Below is a small trained network, with its code and all its weights. Each question gives an input and a class and asks what happens when units are switched off, that is, made to give their printed mean instead of their output.

import numpy as np


def w(rows, s, z=0):
    codes = np.array(rows[::2]) - 128.0
    scale = np.full(codes.shape[1], s)
    scale[-1] = z or s
    return codes * scale


def norm(h):
    return h / np.sqrt((h * h).mean(-1, keepdims=True) + 1e-5)


def f(y):
    return np.maximum(y, 0)


def log_softmax(a):
    a = a - a.max(-1, keepdims=True)
    return a - np.log(np.exp(a).sum(-1, keepdims=True))


def net(x, mask):
    res = np.array(x, float).reshape(1, 8) / 4 @ E
    u = 0
    for l in range(3):
        y = f(norm(res) @ A[l][:, :-1].T + A[l][:, -1])
        res = res + np.where(mask[u : u + 8], y, B[l][:, -1]) @ B[l][:, :-1]
        u += 8
    return log_softmax(norm(res)[-1] @ U[:, :-1].T + U[:, -1])


A, B = {}, {}
E = w([
[126,130,133,130,125,132,133,139,117,121,109],'x0',
[117,123,117,135,120,124,135,117,111,124,123],'x1',
[107,130,134,112,135,139,93,130,132,110,123],'x2',
[128,130,131,128,132,129,126,129,132,128,130],'x3',
[163,128,84,229,62,110,73,155,168,62,157],'x4',
[46,115,74,149,166,163,199,199,222,144,110],'x5',
[149,59,89,109,212,81,120,123,127,79,107],'x6',
[163,82,103,171,171,254,83,145,65,207,162],'x7',
],0.0029)
A[0] = w([
[148,115,74,162,137,209,63,212,38,248,171,5],'0.n1',
[97,221,179,152,94,167,143,131,157,122,178,2],'0.n2',
[75,140,16,173,162,181,188,224,151,64,182,114],'0.n3',
[121,143,104,25,109,127,196,121,160,92,140,137],'0.n4',
[191,60,55,165,246,71,112,97,147,82,96,98],'0.n5',
[210,124,39,243,3,106,43,214,205,90,124,25],'0.n6',
[58,204,110,185,113,173,145,100,131,147,181,82],'0.n7',
[134,194,216,161,73,143,122,99,120,133,143,112],'0.n8',
],0.0037,0.0019)
B[0] = w([
[180,183,53,182,244,137,73,77,125,125,48,236],'0.n1',
[99,196,24,80,118,81,181,217,92,178,151,158],'0.n2',
[122,19,255,171,101,53,67,125,133,192,110,219],'0.n3',
[137,147,118,157,106,188,114,104,157,164,81,176],'0.n4',
[73,236,63,34,120,137,123,250,70,96,238,207],'0.n5',
[79,188,209,127,140,208,222,59,121,19,205,252],'0.n6',
[130,143,115,132,124,141,151,223,82,124,88,170],'0.n7',
[107,146,56,80,159,102,105,157,55,124,178,184],'0.n8',
],0.0039,0.0046)
A[1] = w([
[106,202,92,45,97,87,127,61,204,109,89,21],'1.n1',
[133,176,137,92,48,35,182,110,177,114,38,52],'1.n2',
[153,160,152,4,186,138,140,103,60,208,85,192],'1.n3',
[217,217,173,132,130,106,52,10,67,97,187,141],'1.n4',
[92,225,167,129,55,86,145,104,211,41,121,123],'1.n5',
[76,118,169,39,175,206,224,61,144,205,92,7],'1.n6',
[95,89,152,182,150,63,121,141,207,191,130,154],'1.n7',
[148,57,88,83,158,53,163,184,122,81,158,64],'1.n8',
],0.0037,0.0016)
B[1] = w([
[222,123,45,169,164,155,142,89,90,163,115,168],'1.n1',
[165,128,65,202,217,192,72,88,109,184,95,179],'1.n2',
[97,137,155,192,78,126,168,137,186,19,215,249],'1.n3',
[125,31,193,126,73,79,167,186,162,182,80,254],'1.n4',
[214,113,105,203,221,205,128,80,103,234,91,225],'1.n5',
[79,174,203,227,87,190,173,85,211,1,215,183],'1.n6',
[163,49,219,63,78,164,99,158,135,155,127,171],'1.n7',
[72,192,104,20,177,128,62,176,78,118,131,160],'1.n8',
],0.0038,0.0047)
A[2] = w([
[180,153,53,128,130,74,139,44,175,174,45,45],'2.n1',
[103,148,164,168,98,133,129,49,120,30,159,52],'2.n2',
[217,41,189,68,3,67,122,164,47,140,104,58],'2.n3',
[145,67,129,200,121,215,33,144,103,117,197,138],'2.n4',
[34,41,133,148,84,134,122,152,220,162,105,44],'2.n5',
[125,84,128,112,252,213,134,136,154,121,87,220],'2.n6',
[57,231,62,90,44,145,147,209,91,193,125,38],'2.n7',
[128,143,159,225,66,166,172,166,123,202,119,251],'2.n8',
],0.0038,0.0013)
B[2] = w([
[174,117,94,169,171,199,30,129,41,167,59,151],'2.n1',
[83,151,160,180,97,155,198,81,222,129,203,191],'2.n2',
[22,26,161,81,118,115,106,230,235,193,54,175],'2.n3',
[133,175,112,116,128,100,193,66,169,134,86,241],'2.n4',
[154,47,183,84,29,69,110,108,142,197,57,165],'2.n5',
[189,152,99,142,50,93,115,111,68,151,117,228],'2.n6',
[85,157,67,39,199,8,62,207,70,47,199,159],'2.n7',
[113,97,98,4,159,92,64,153,104,70,147,253],'2.n8',
],0.0046,0.005)
U = w([
[99,195,208,209,64,234,224,16,233,12,230,100],'0',
[254,180,5,207,211,213,35,23,39,222,38,54],'1',
[73,29,195,54,52,80,55,199,194,203,64,254],'2',
[49,214,10,14,181,60,54,228,37,44,220,26],'3',
],0.0057,0.0019)

Each question gives the input, the list of numbers given to net, and the class t.
The units are the neurons (one row each of A and B). Each row of codes is followed by its name. A weight is (code - 128) times the scale printed after its matrix; where a second scale follows, it is the last column's (A, B and U).
mask holds one flag per neuron, layer by layer. A switched-off neuron (its flag False) gives its mean, the last column of its row in B, instead of its output. The means were averaged over made-up inputs and are rounded, as every weight is.
A unit's drop is (log p(t) with every unit on - log p(t) with that unit switched off) / (log p(t) with every unit on - log p(t) with every unit switched off).
The circuit of an input: a set's keep is (log p(t) with only the set's units on - log p(t) with every unit switched off) / (log p(t) with every unit on - log p(t) with every unit switched off). Starting from the 12 units with the biggest drops (on a tie, the unit counted first), units are removed one at a time, each time the one whose removal leaves the highest keep (on an exact tie, the one counted first), for as long as the keep stays at least 0.8.
units of the circuit, in order: the units of the circuit, biggest drop first
k most important neurons: the k neurons with the biggest drops, biggest first
k most important neurons of layer l: the k neurons of layer l with the biggest drops, biggest first
input [-4,2,2,3,7,3,5,1], class 0: units of the circuit, in order -> [0.n6]
input [-6,-4,5,5,4,4,-5,1], class 3: 3 most important neurons -> [0.n2, 0.n7, 1.n3]
input [0,-7,5,5,0,-6,-8,6], class 3: 3 most important neurons -> [0.n3, 1.n5, 0.n8]
input [-6,3,1,1,5,8,5,6], class 2: 2 most important neurons -> [0.n3, 1.n5]
input [-6,-2,7,-3,-4,4,0,5], class 1: 4 most important neurons -> [0.n1, 0.n6, 1.n4, 2.n6]
input [-4,6,4,-8,2,-7,-1,-6], class 2: 2 most important neurons -> [1.n4, 2.n3]
input [4,7,-7,-7,-4,-4,-7,3], class 3: 2 most important neurons -> [0.n6, 0.n3]
input [4,-7,5,5,-5,5,-3,6], class 1: 2 most important neurons of layer 2 -> [2.n6, 2.n2]
input [7,-1,2,-8,-8,8,5,3], class 0: 4 most important neurons -> [1.n6, 1.n4, 1.n3, 2.n3]
input [5,6,4,1,5,8,-1,-7], class 2: 4 most important neurons -> [0.n3, 0.n1, 1.n7, 2.n5]
input [-4,7,1,4,-4,8,-7,5], class 2: units of the circuit, in order -> [0.n3, 2.n5]
input [1,-8,-5,0,6,7,6,-1], class 2: 2 most important neurons of layer 1 -> [1.n3, 1.n6]
input [6,-8,0,-3,7,8,3,-2], class 2: 2 most important neurons of layer 1 -> [1.n3, 1.n6]
input [1,3,-1,-5,2,-4,2,-3], class 2: units of the circuit, in order -> [1.n4]
input [-2,5,2,4,-3,-8,7,5], class 2: 2 most important neurons -> [1.n4, 2.n3]
input [1,-2,-8,-3,-6,-3,8,7], class 3: 4 most important neurons -> [0.n5, 1.n5, 0.n6, 1.n3]
input [-5,1,7,3,4,-4,2,-1], class 0: 2 most important neurons -> [0.n6, 0.n3]
input [-7,8,-1,2,-6,0,6,0], class 0: 3 most important neurons -> [1.n3, 1.n6, 0.n8]
input [-7,5,1,2,2,-1,0,-3], class 1: 2 most important neurons -> [1.n5, 1.n3]
input [2,-4,1,-8,-7,-4,1,7], class 0: most important neuron of layer 1 -> [1.n3]
input [6,-2,5,4,4,-5,-5,-5], class 1: 3 most important neurons of layer 1 -> [1.n5, 1.n3, 1.n1]
input [-1,-4,-4,-8,-2,4,-6,5], class 3: 2 most important neurons of layer 0 -> [0.n7, 0.n2]
input [8,-8,6,5,-6,3,6,-1], class 0: 2 most important neurons of layer 1 -> [1.n6, 1.n3]
input [3,-2,-4,2,-6,0,3,-7], class 1: 3 most important neurons of layer 1 -> [1.n2, 1.n1, 1.n5]
input [8,-7,-4,3,-5,-6,2,-6], class 1: 3 most important neurons of layer 0 -> [0.n6, 0.n3, 0.n4]
